Below are the code and all the weights of a small trained network. Each question names an input and a class and asks about switching units off, where a switched-off unit gives its printed mean instead of its output.

import numpy as np


def w(rows, s, z=0):
    codes = np.array(rows[::2]) - 128.0
    scale = np.full(codes.shape[1], s)
    scale[-1] = z or s
    return codes * scale


def f(y):
    return y / 2 * (1 + np.tanh(0.7978845608 * (y + 0.044715 * y**3)))


def log_softmax(a):
    a = a - a.max(-1, keepdims=True)
    return a - np.log(np.exp(a).sum(-1, keepdims=True))


def net(x, mask):
    res = np.array(x, float).reshape(1, 3) / 4 @ E
    y = f(res @ A[0][:, :-1].T + A[0][:, -1])
    res = res + np.where(mask, y, B[0][:, -1]) @ B[0][:, :-1]
    return log_softmax(res[-1] @ U[:, :-1].T + U[:, -1])


A, B = {}, {}
E = w([
[135,195,122,176,62,152,94,109,252,189,151],'x0',
[128,213,104,175,172,137,249,112,108,137,106],'x1',
[115,34,113,175,61,139,164,115,130,31,108],'x2',
],0.013)
A[0] = w([
[125,23,125,146,56,130,73,127,143,78,127,132],'n0',
[128,139,132,132,129,78,164,133,129,110,130,151],'n1',
[121,186,122,164,71,131,125,133,239,148,129,130],'n2',
[124,146,124,159,70,136,113,127,221,134,129,3],'n3',
[134,74,123,190,56,155,186,104,164,65,123,73],'n4',
[127,89,134,95,111,111,3,137,148,142,133,34],'n5',
[132,90,135,98,115,118,4,130,144,141,133,237],'n6',
],0.021,0.014)
B[0] = w([
[134,140,134,142,126,106,132,104,251,119,130,252],'n0',
[129,121,137,120,106,133,87,136,108,143,140,153],'n1',
[141,169,129,135,140,151,123,89,183,134,130,243],'n2',
[113,75,125,113,121,98,133,175,53,114,124,193],'n3',
[123,125,125,114,136,143,126,150,21,144,128,234],'n4',
[138,187,128,129,150,170,130,110,89,166,131,195],'n5',
[114,78,125,124,114,115,138,160,50,106,123,232],'n6',
],0.023,0.034)
U = w([
[71,50,120,122,89,117,143,192,102,118,122,89],'0',
[109,135,137,109,153,174,113,138,116,160,132,253],'1',
[136,138,151,163,115,107,124,87,255,112,133,63],'2',
],0.013,0.0061)

Each question gives the input, the list of numbers given to net, and the class t.
The units are the neurons (one row each of A and B). Each row of codes is followed by its name. A weight is (code - 128) times the scale printed after its matrix; where a second scale follows, it is the last column's (A, B and U).
mask holds one flag per neuron, in row order. A switched-off neuron (its flag False) gives its mean, the last column of its row in B, instead of its output. The means were averaged over made-up inputs and are rounded, as every weight is.
A unit's drop is (log p(t) with every unit on - log p(t) with that unit switched off) / (log p(t) with every unit on - log p(t) with every unit switched off).
The circuit of an input: a set's keep is (log p(t) with only the set's units on - log p(t) with every unit switched off) / (log p(t) with every unit on - log p(t) with every unit switched off). Starting from all 7 units, units are removed one at a time, each time the one whose removal leaves the highest keep (on an exact tie, the one counted first), for as long as the keep stays at least 0.8.
circuit, biggest first: the units of the circuit, biggest drop first
most important unit: the unit with the biggest drop
k most important neurons: the k neurons with the biggest drops, biggest first
drop when u is switched off: that unit's drop, to one decimal
input [-2,-3,-2], class 0: most important neuron	(n2)
input [-3,-1,3], class 2: circuit, biggest first	(n3 n6)
input [-1,-2,3], class 2: 2 most important neurons	(n0 n3)
input [3,4,-3], class 2: 2 most important neurons	(n4 n6)
input [0,-7,-2], class 0: 2 most important neurons	(n6 n2)
input [8,0,4], class 0: 2 most important neurons	(n3 n4)
input [-2,0,6], class 2: 3 most important neurons	(n0 n6 n3)
input [4,-8,1], class 0: 2 most important neurons	(n6 n3)
input [-3,-7,-5], class 0: 2 most important neurons	(n6 n2)
input [2,8,-6], class 2: 2 most important neurons	(n4 n6)
input [2,2,-7], class 2: 2 most important neurons	(n4 n6)
input [4,-3,1], class 0: 2 most important neurons	(n6 n3)
input [5,6,-2], class 2: 2 most important neurons	(n4 n2)
input [7,5,-8], class 2: most important unit	n2
input [-2,-1,-4], class 0: 2 most important neurons	(n0 n2)
input [0,-7,-6], class 0: 3 most important neurons	(n6 n2 n0)
input [2,4,-7], class 2: drop when n3 is switched off	0.0
input [4,8,-8], class 2: drop when n4 is switched off	0.3
input [-1,-8,-6], class 0: drop when n6 is switched off	7.4
input [-5,-4,-4], class 0: drop when n2 is switched off	1.5
